Below are the code and all the weights of a small trained network. Each question names an input and a class and asks about switching units off, where a switched-off unit gives its printed mean instead of its output.

import numpy as np


def w(rows, s, z=0):
    codes = np.array(rows[::2]) - 128.0
    scale = np.full(codes.shape[1], s)
    scale[-1] = z or s
    return codes * scale


def f(y):
    return y / 2 * (1 + np.tanh(0.7978845608 * (y + 0.044715 * y**3)))


def log_softmax(a):
    a = a - a.max(-1, keepdims=True)
    return a - np.log(np.exp(a).sum(-1, keepdims=True))


def net(x, mask):
    res = np.array(x, float).reshape(1, 3) / 4 @ E
    y = f(res @ A[0][:, :-1].T + A[0][:, -1])
    res = res + np.where(mask, y, B[0][:, -1]) @ B[0][:, :-1]
    return log_softmax(res[-1] @ U[:, :-1].T + U[:, -1])


A, B = {}, {}
E = w([
[32,238,234,77,76,2,154,160,121,100,192,51],'x0',
[193,130,93,49,93,44,40,117,152,207,102,84],'x1',
[51,68,158,33,191,93,141,201,236,70,61,65],'x2',
],0.01)
A[0] = w([
[167,151,130,254,134,198,183,117,26,138,152,217,182],'neuron 0',
[152,178,126,147,9,42,96,101,53,126,189,82,254],'neuron 1',
[90,192,180,154,76,136,165,117,106,171,178,122,144],'neuron 2',
[242,132,64,96,159,130,38,124,217,156,79,163,214],'neuron 3',
[103,174,195,100,60,55,165,132,92,60,199,101,217],'neuron 4',
[78,117,175,102,130,110,157,202,201,103,78,94,162],'neuron 5',
[163,29,72,129,148,178,121,110,162,117,46,123,168],'neuron 6',
],0.0076,0.0033)
B[0] = w([
[107,36,147,252,144,213,88,1,116,180,175,147,248],'neuron 0',
[119,208,19,57,51,154,31,171,198,203,180,138,206],'neuron 1',
[215,166,84,103,46,220,180,115,102,182,160,112,176],'neuron 2',
[89,55,61,47,119,56,82,23,33,146,93,106,232],'neuron 3',
[154,150,100,93,76,84,246,111,232,161,155,97,230],'neuron 4',
[95,140,184,77,248,86,175,151,206,36,119,51,225],'neuron 5',
[226,56,112,148,108,39,138,195,60,75,30,88,234],'neuron 6',
],0.0076,0.015)
U = w([
[56,141,219,111,254,86,178,157,164,86,116,71,250],'0',
[96,139,109,66,120,98,66,101,99,147,129,135,140],'1',
[154,156,112,175,96,178,120,107,158,133,179,156,102],'2',
[132,198,135,116,74,91,158,188,183,140,149,128,33],'3',
[111,91,168,229,154,174,105,86,103,132,133,201,199],'4',
[208,75,139,136,133,94,127,142,62,77,67,116,160],'5',
[76,128,175,186,158,159,167,110,120,79,146,85,49],'6',
],0.0099,0.0014)

Each question gives the input, the list of numbers given to net, and the class t.
The units are the neurons (one row each of A and B). Each row of codes is followed by its name. A weight is (code - 128) times the scale printed after its matrix; where a second scale follows, it is the last column's (A, B and U).
mask holds one flag per neuron, in row order. A switched-off neuron (its flag False) gives its mean, the last column of its row in B, instead of its output. The means were averaged over made-up inputs and are rounded, as every weight is.
A unit's drop is (log p(t) with every unit on - log p(t) with that unit switched off) / (log p(t) with every unit on - log p(t) with every unit switched off).
The circuit of an input: a set's keep is (log p(t) with only the set's units on - log p(t) with every unit switched off) / (log p(t) with every unit on - log p(t) with every unit switched off). Starting from all 7 units, units are removed one at a time, each time the one whose removal leaves the highest keep (on an exact tie, the one counted first), for as long as the keep stays at least 0.8.
units of the circuit, in order: the units of the circuit, biggest drop first
unit that matters most: the unit with the biggest drop
k most important neurons: the k neurons with the biggest drops, biggest first
drop when u is switched off: that unit's drop, to one decimal
input [-5,1,-8], class 4: unit that matters most -> neuron 0
input [0,5,4], class 0: units of the circuit, in order -> (neuron 1; neuron 5)
input [1,3,-4], class 2: units of the circuit, in order -> (neuron 3; neuron 6)
input [2,-3,0], class 3: units of the circuit, in order -> (neuron 0; neuron 3)
input [4,-3,-3], class 2: units of the circuit, in order -> (neuron 5; neuron 2)
input [-3,4,-4], class 1: units of the circuit, in order -> (neuron 3; neuron 1)
input [3,3,-4], class 3: 2 most important neurons -> (neuron 0; neuron 3)
input [1,5,-7], class 2: units of the circuit, in order -> (neuron 6; neuron 2)
input [-1,6,4], class 5: 3 most important neurons -> (neuron 1; neuron 3; neuron 4)
input [-2,-8,2], class 4: 3 most important neurons -> (neuron 0; neuron 4; neuron 5)
input [7,5,4], class 3: 2 most important neurons -> (neuron 1; neuron 4)
input [5,-2,-3], class 3: 2 most important neurons -> (neuron 4; neuron 0)
input [8,-6,2], class 3: drop when neuron 4 is switched off -> 0.4
input [-5,3,-6], class 4: units of the circuit, in order -> (neuron 0)
input [4,6,-7], class 3: drop when neuron 1 is switched off -> 0.1
input [7,-2,-8], class 2: drop when neuron 5 is switched off -> 0.1
input [-5,6,-7], class 1: drop when neuron 3 is switched off -> 2.7
